Here is a tiny trained network, its code and every weight. The questions are about switching its units off for an input and a class, where a switched-off unit gives its printed mean instead of its output.

import numpy as np


def w(rows, s, z=0):
    codes = np.array(rows[::2]) - 128.0
    scale = np.full(codes.shape[1], s)
    scale[-1] = z or s
    return codes * scale


def norm(h):
    return h / np.sqrt((h * h).mean(-1, keepdims=True) + 1e-5)


def f(y):
    return np.maximum(y, 0)


def log_softmax(a):
    a = a - a.max(-1, keepdims=True)
    return a - np.log(np.exp(a).sum(-1, keepdims=True))


def net(x, mask):
    res = np.array(x, float).reshape(1, 8) / 4 @ E
    u = 0
    for l in range(3):
        y = f(norm(res) @ A[l][:, :-1].T + A[l][:, -1])
        res = res + np.where(mask[u : u + 13], y, B[l][:, -1]) @ B[l][:, :-1]
        u += 13
    return log_softmax(norm(res)[-1] @ U[:, :-1].T + U[:, -1])


A, B = {}, {}
E = w([
[45,172,97,51,170],'x0',
[133,118,127,223,199],'x1',
[155,137,159,34,65],'x2',
[68,124,237,176,116],'x3',
[91,148,67,139,63],'x4',
[229,255,173,160,147],'x5',
[162,56,110,89,142],'x6',
[157,165,52,106,119],'x7',
],0.0053)
A[0] = w([
[86,229,106,179,166,163],'L0N0',
[156,175,91,152,197,152],'L0N1',
[88,80,133,134,73,123],'L0N2',
[60,80,58,40,125,99],'L0N3',
[155,174,40,121,205,188],'L0N4',
[240,134,48,214,83,249],'L0N5',
[137,153,234,68,118,148],'L0N6',
[91,110,225,173,176,48],'L0N7',
[215,162,64,222,55,121],'L0N8',
[196,66,73,60,62,81],'L0N9',
[254,205,199,102,48,73],'L0N10',
[35,181,130,124,54,60],'L0N11',
[146,221,92,155,80,251],'L0N12',
],0.0069,0.0023)
B[0] = w([
[87,70,206,87,167,206],'L0N0',
[58,38,158,90,214,188],'L0N1',
[73,139,82,135,174,176],'L0N2',
[51,171,76,101,93,216],'L0N3',
[5,158,175,44,139,211],'L0N4',
[56,207,126,151,146,253],'L0N5',
[233,56,95,124,81,197],'L0N6',
[104,87,116,159,112,188],'L0N7',
[84,168,98,205,138,212],'L0N8',
[113,175,68,207,44,210],'L0N9',
[191,233,122,154,67,234],'L0N10',
[7,172,5,11,123,178],'L0N11',
[2,149,155,156,107,227],'L0N12',
],0.0048,0.0051)
A[1] = w([
[249,84,132,37,27,95],'L1N0',
[208,153,186,72,123,67],'L1N1',
[157,202,140,34,28,73],'L1N2',
[125,56,165,93,222,118],'L1N3',
[169,207,38,62,220,134],'L1N4',
[233,49,166,99,239,90],'L1N5',
[188,219,141,163,178,171],'L1N6',
[199,240,72,121,99,137],'L1N7',
[143,133,47,100,138,2],'L1N8',
[212,221,40,172,253,87],'L1N9',
[108,239,168,25,139,152],'L1N10',
[98,41,112,87,84,164],'L1N11',
[182,215,149,95,168,135],'L1N12',
],0.0062,0.0038)
B[1] = w([
[157,58,154,151,111,180],'L1N0',
[185,93,161,192,128,151],'L1N1',
[176,86,94,200,177,213],'L1N2',
[113,114,153,186,74,174],'L1N3',
[99,1,76,103,105,191],'L1N4',
[137,133,131,129,44,153],'L1N5',
[124,99,136,107,55,208],'L1N6',
[158,118,130,168,89,223],'L1N7',
[76,180,93,88,127,134],'L1N8',
[44,66,89,103,92,171],'L1N9',
[162,84,57,100,63,254],'L1N10',
[105,138,43,164,136,215],'L1N11',
[171,37,93,98,101,179],'L1N12',
],0.0072,0.0042)
A[2] = w([
[97,137,92,136,104,227],'L2N0',
[172,137,197,146,175,55],'L2N1',
[58,219,169,178,195,87],'L2N2',
[145,138,255,148,100,146],'L2N3',
[103,97,136,153,171,87],'L2N4',
[94,93,165,160,191,144],'L2N5',
[189,181,115,183,94,76],'L2N6',
[64,69,168,252,208,59],'L2N7',
[83,182,110,63,176,148],'L2N8',
[168,223,131,155,165,1],'L2N9',
[190,124,165,137,107,112],'L2N10',
[151,198,107,132,81,143],'L2N11',
[89,97,83,96,59,120],'L2N12',
],0.0094,0.0038)
B[2] = w([
[73,105,133,105,176,253],'L2N0',
[116,47,140,31,91,137],'L2N1',
[145,122,177,121,179,182],'L2N2',
[113,124,144,62,53,177],'L2N3',
[164,158,110,205,137,158],'L2N4',
[152,123,150,174,131,182],'L2N5',
[125,173,87,118,132,167],'L2N6',
[127,145,158,188,182,231],'L2N7',
[167,127,136,60,90,180],'L2N8',
[129,38,1,177,155,129],'L2N9',
[179,130,124,101,125,156],'L2N10',
[93,175,108,152,151,178],'L2N11',
[86,101,83,150,169,254],'L2N12',
],0.0077,0.007)
U = w([
[154,215,85,159,51,107],'0',
[168,89,184,94,78,152],'1',
[188,199,135,61,199,3],'2',
[181,234,153,65,160,9],'3',
[205,116,101,86,102,77],'4',
[73,102,137,246,200,207],'5',
[33,80,36,47,131,229],'6',
[79,155,202,98,193,100],'7',
],0.013,0.0068)

Each question gives the input, the list of numbers given to net, and the class t.
The units are the neurons (one row each of A and B). Each row of codes is followed by its name. A weight is (code - 128) times the scale printed after its matrix; where a second scale follows, it is the last column's (A, B and U).
mask holds one flag per neuron, layer by layer. A switched-off neuron (its flag False) gives its mean, the last column of its row in B, instead of its output. The means were averaged over made-up inputs and are rounded, as every weight is.
A unit's drop is (log p(t) with every unit on - log p(t) with that unit switched off) / (log p(t) with every unit on - log p(t) with every unit switched off).
The circuit of an input: a set's keep is (log p(t) with only the set's units on - log p(t) with every unit switched off) / (log p(t) with every unit on - log p(t) with every unit switched off). Starting from the 12 units with the biggest drops (on a tie, the unit counted first), units are removed one at a time, each time the one whose removal leaves the highest keep (on an exact tie, the one counted first), for as long as the keep stays at least 0.8.
circuit, biggest first: the units of the circuit, biggest drop first
most important unit: the unit with the biggest drop
top k neurons: the k neurons with the biggest drops, biggest first
k most important neurons of layer l: the k neurons of layer l with the biggest drops, biggest first
drop of u: that unit's drop, to one decimal
input [-5,-4,8,-4,-6,0,2,3], class 0: circuit, biggest first => (L0N9; L0N10)
input [8,-1,-8,8,0,5,7,3], class 7: most important unit => L1N2
input [4,4,2,4,3,7,-5,-2], class 7: circuit, biggest first => (L0N0; L2N2)
input [0,7,7,0,-2,-8,4,-3], class 5: top 2 neurons => (L1N10; L0N11)
input [-5,-6,7,-8,-2,-3,-6,3], class 0: top 2 neurons => (L0N9; L0N10)
input [1,3,-4,-7,-6,8,-6,1], class 6: top 3 neurons => (L1N10; L1N9; L1N6)
input [2,4,2,8,6,4,-5,6], class 6: top 3 neurons => (L0N11; L1N10; L2N7)
input [3,-1,-5,-5,4,6,-7,-5], class 7: 3 most important neurons of layer 0 => (L0N12; L0N0; L0N1)
input [-5,5,4,1,-5,-3,5,-2], class 1: top 2 neurons => (L1N5; L0N12)
input [2,-2,0,-1,1,7,-7,1], class 6: 2 most important neurons of layer 1 => (L1N10; L1N12)
input [-8,-6,3,-7,4,-5,-5,8], class 0: top 3 neurons => (L0N9; L0N1; L1N7)
input [-4,-8,2,4,-7,4,7,7], class 0: top 2 neurons => (L0N10; L0N9)
input [-3,-1,7,4,7,2,1,-1], class 0: drop of L1N0 => 0.0
input [-3,-4,0,4,-7,-1,-1,8], class 0: circuit, biggest first => (L0N10)
input [6,-3,-7,5,3,8,0,-3], class 7: drop of L2N8 => 0.1
input [-7,-5,1,-2,5,-1,3,-2], class 5: drop of L2N8 => 0.2
input [-4,1,5,-4,-6,2,-6,-3], class 0: drop of L0N10 => 0.4
